X =
-39   7  37  14 -55  30  56  47 -28 -42  -2  49  41 -37  47
-50 -59 -10 -56 -50 -44  18  10 -63 -46 -63  17  28 -61   9
-55 -55 -39 -49 -53 -22  38 -11 -62 -53 -56   0  13 -66  -5
 23  31 -43  42  16  17 -26 -63 -26 -10  45 -50 -62 -13 -46
-25  -4  43  12 -42  16  60  41  34 -30   6  46  40  19  38
 35 -53  37 -58  52 -48 -51   9 -20  52 -54 -27 -23 -28  28
X[0, -15] => -39
X[4] => [-25, -4, 43, 12, -42, 16, 60, 41, 34, -30, 6, 46, 40, 19, 38]
X[2, 14] => -5
X[-5] => [-50, -59, -10, -56, -50, -44, 18, 10, -63, -46, -63, 17, 28, -61, 9]
X[4, -7] => 34
X[-1] => [35, -53, 37, -58, 52, -48, -51, 9, -20, 52, -54, -27, -23, -28, 28]
X[-5, -8] => 10
X[0, 1] => 7
X[-3, -6] => -10
X[-5, 14] => 9
X[1, 0] => -50
X[2, 4] => -53
X[2, -9] => 38
X[4, 12] => 40
X[:, 10] => [-2, -63, -56, 45, 6, -54]
X[-5, 1] => -59
X[-2, 13] => 19
X[3, 13] => -13
X[-2, 9] => -30
X[5, 1] => -53
X[4, -15] => -25
X[:, -2] => [-37, -61, -66, -13, 19, -28]
X[:, -3] => [41, 28, 13, -62, 40, -23]
X[1, 10] => -63
X[-2, -8] => 41
X[-2, 6] => 60
X[-6, 2] => 37
X[-3, -12] => 42
X[0, -9] => 56
X[-2, 4] => -42
X[-4, 1] => -55
X[-2, 11] => 46
X[4, -14] => -4

B =
 24  62  57  51  20  30  -3  -7  12  25
-13  46  46  60 -12  -9  17  25  39  -7
 43  10   9  -7  28  40 -27 -37 -30  27
 31  31  26  13  26  32 -10 -21 -10  25
-37  10  14  34 -32 -37  28  39  40 -30
-30  28  23  36 -15 -16  23  35  43  -1
-48 -15 -16   3 -31 -43  29  42  34 -26
 17  51  36  28  25  31   2  -5  11  40
-25  23  25  43 -22 -23  20  31  38 -19
-14 -72 -62 -57 -17 -30  -1  -4 -23 -36
B[0, 0] -> 24
B[0, 9] -> 25
B[:, 5] -> [30, -9, 40, 32, -37, -16, -43, 31, -23, -30]
B[7, 6] -> 2
B[:, 3] -> [51, 60, -7, 13, 34, 36, 3, 28, 43, -57]
B[:, 0] -> [24, -13, 43, 31, -37, -30, -48, 17, -25, -14]
B[3] -> [31, 31, 26, 13, 26, 32, -10, -21, -10, 25]
B[4, 4] -> -32
B[3, 8] -> -10
B[7, 0] -> 17
B[0, 2] -> 57
B[9] -> [-14, -72, -62, -57, -17, -30, -1, -4, -23, -36]
B[5, 3] -> 36
B[1, 7] -> 25
B[3, 1] -> 31
B[9, 8] -> -23
B[0, 1] -> 62
B[0, 8] -> 12
B[4, 3] -> 34
B[:, 7] -> [-7, 25, -37, -21, 39, 35, 42, -5, 31, -4]
B[4, 5] -> -37
B[6, 5] -> -43
B[4, 1] -> 10
B[7, 2] -> 36
B[4, 6] -> 28
B[0] -> [24, 62, 57, 51, 20, 30, -3, -7, 12, 25]
B[8, 7] -> 31
B[7, 7] -> -5
B[7, 8] -> 11
B[:, 4] -> [20, -12, 28, 26, -32, -15, -31, 25, -22, -17]
B[9, 5] -> -30
B[3, 0] -> 31
B[9, 1] -> -72
B[8] -> [-25, 23, 25, 43, -22, -23, 20, 31, 38, -19]
B[1, 2] -> 46
B[6, 1] -> -15

grid = [57 80  8 31]
grid[-4] -> 57
grid[-3] -> 80

M =
[ 15.707  12.095 -14.412 -19.608  14.956   9.346  12.412  -9.759  -1.834
   4.132  -7.712  -0.705   0.799  -2.120  -4.678]
M[0]: 15.707
M[13]: -2.120
M[10]: -7.712
M[3]: -19.608
M[4]: 14.956
M[9]: 4.132
M[12]: 0.799
M[11]: -0.705
M[7]: -9.759
M[14]: -4.678

data =
[[ 59  95  54  59 132  55 157  54  51  45 170]
 [ 54  51  69  99  60  51 181  54  62  56 129]
 [152 213 126 113 201 112 113 126 121 137 212]]
data[0,0] -> 59
data[0,10] -> 170
data[:, 8] -> [51, 62, 121]
data[-1,-8] -> 113
data[1,4] -> 60
data[2,10] -> 212
data[:, -6] -> [55, 51, 112]
data[0] -> [59, 95, 54, 59, 132, 55, 157, 54, 51, 45, 170]
data[-3,-5] -> 157
data[0,7] -> 54
data[1,-6] -> 51
data[:, 4] -> [132, 60, 201]
